After every row comes roughly how far along a hidden order it lies, from 0 to 12.
In the rows, zero is written as 128.
[139 132 121 147 124 108 115 112 123 153 129 161 113 140 144 110 157 166
 143 116 139 119 135 107 146 141 119 138 150 125 114 141 132 162  92 118
 104] | 12
[126 139 123 138 142  92 108 103 117 148 120 125 134 128 121 122 151 143
 143 111 136 114 158 136 141 100 129  93 141 112 154 121 144 107 104 139
 117] | 11
[148 146 128 164 139  92 104 104 125 157 132 160 121 128 124  91 143 167
 135 101 138 129 147 130 163 115 114 102 147 112 146 124 149 143  84 117
 100] | 11
[147 148 133 159 133  72  97  76 102 157 133 185 132 113 125 102 161 177
 149  93 160 145 151  74 157 158 122  97 188  95 169 163 153 169  82 124
 108] | 0
[161 131 138 117 114  99 116  73  85 145 131 178 142 102 126 159 173 161
 135 123 191 148 126   8 145 225 146 119 185  98 181 199 128 192 103 148
 132] | 2
[132 119 136 145 118 101 106  90  94 136 130 142 131 141 147 111 159 154
 133 120 154 143 153  59 124 135 134 140 167 122 129 161 132 156 119 138
 131] | 8
[170 138 155 159  99 102 109  86 123 138 156 202 110 115 129  81 149 182
 127  91 151 152 124  41 167 198  89 138 181 103 138 168 145 225  88 105
 112] | 2
[163 120 136 113  95 112 126  88 109 145 135 183 114 130 144 150 171 163
 141 122 162 111 119  11 159 229 115 155 173 112 122 181 122 218  88 134
 121] | 4

Next part:
[127 118 118 109 140 177 129 117 147 128 121 102 139 135 137 100 140 140
 128 141 134] | 7
[123 116  98 124 154 150 125 118 134 104 126 130 137 145 134 123 231 118
 152 137 126] | 1
[ 94 124 156  99 153 232 142 137 153 137 135  95 145 101 145   9  37 165
 116 121 169] | 12
[117 111 140  99 146 207 137 117 140 123 129  93 137 131 136  65 123 151
 123 151 131] | 8
[147 134  89  97 135 118 117 102 152 137 116 126 130 144 142 145 179 119
 146  93 173] | 3
[114 117 118 102 153 168 137 128 140 110 134 124 131 134 127  78 187 130
 142 125 133] | 4
[131 116 175 126 122 174 136 127 123 117 117  84 124 137 124 155  89 147
 115 143  51] | 10
[143 102 144 122 134 222 124  88 130 125 109  51 148 148 149 144  97 165
 111 202  69] | 10
[144 139  79 114 113  58 112 133 140 127 110 157  97 144 119 198 223  93
 162  40 137] | 0
[113 106 134 103 159 204 138 116 134 110 134 102 142 138 134  64 170 145
 136 157 130] | 6
[121 110 131 125 150 182 132 124 125 101 127 116 136 145 127 130 196 129
 147 146  89] | 4
[141 126 100 123 125 136 117 117 140 129 109 111 122 140 135 168 156 126
 138 114 112] | 5
[129 120 121 101 147 188 133 110 153 134 124  97 147 130 141  78 127 147
 120 153 153] | 8
[134 118 151 137 119 146 131 136 125 111 114 109 121 143 114 185 159 126
 130 127  47] | 6
[105 130  76 109 158 139 128 132 149 117 135 142 113 116 139  37 181 125
 160 105 205] | 2
[104 106 145  86 162 240 142 114 143 122 138  88 143 125 143  10 102 167
 123 159 164] | 10

New part:
[133 121 112 137 125 131  89 145 122  68 115 130 149 104 141 119  90 102
 224 127 141 115] | 11
[149 157 161 123 125 188 162 159 128 169 163 137 109 131 124 135 152 226
  34 135 126 111] | 2
[140 160 154 135 137 121 156 176 125 139 172  69 128 112 126 143  92 168
 148 126 157 127] | 9
[126 128 146 122 125 162 144 146 122 167 109 174 100 137 120 119 178 187
  59 124 100 114] | 0
[109 112 153 124 134 129 108 160 108 117  85 200 129 138 124 125 127 154
  89 112  87 131] | 2
[125 117 139 123 124 157  93 151 111  89  84 205 136 126 133 107 173 160
 113 123  96 107] | 4
[126 153 147 130 136 112 187 139 127 204 142 103 102 133 108 136 131 190
 116 118 139 140] | 4
[140 124 121 134 119 175  80 167 118  64  90 157 146 105 142 105 113 146
 180 130 120  86] | 9
[125 121 131 135 135 120  93 167 119  71 106 118 162 109 142 126 104  85
 212 122 141 117] | 11
[119 108 102 137 126 123  82 148 117  37  83 150 147 109 139 108 109  86
 218 108 132 106] | 10
[128 133 148 117 123 151 150 125 125 159 107 169 101 146 114 120 196 199
  69 126 101 120] | 0
[136 111 105 125 104 191  93 106 126  97  74 203 120 124 130  91 153 170
 116 136 101  91] | 3
[152 129 122 128 122 159 102 156 129  67 124 124 161 115 142 125 115 132
 176 137 134  98] | 12
[120 133 130 120 130 114 169  94 131 190 134 136  94 147 107 134 165 145
  58 125 116 154] | 0
[114 135 172 122 138 123 164 155 118 202 134 140 106 147 110 142 193 176
  48 110 106 147] | 0
[134 162 168 129 141 120 180 172 124 167 158  73 122 130 121 148 133 186
 120 116 147 130] | 7
[110 113 147 115 125 133 125 131 119 122  70 205 132 139 117 115 217 156
 110 119  85 129] | 2
[ 94 122 167 118 137  94 148 155 105 165  57 197 109 137 105 124 247 185
  97  99  83 142] | 1
[132 149 159 124 131 126 127 157 128  97 137 119 149 115 133 142 112 135
 167 130 144 125] | 12
[155 158 140 124 118 168 171 109 136 171 145 130 119 125 117 124 109 230
  81 146 140 114] | 3
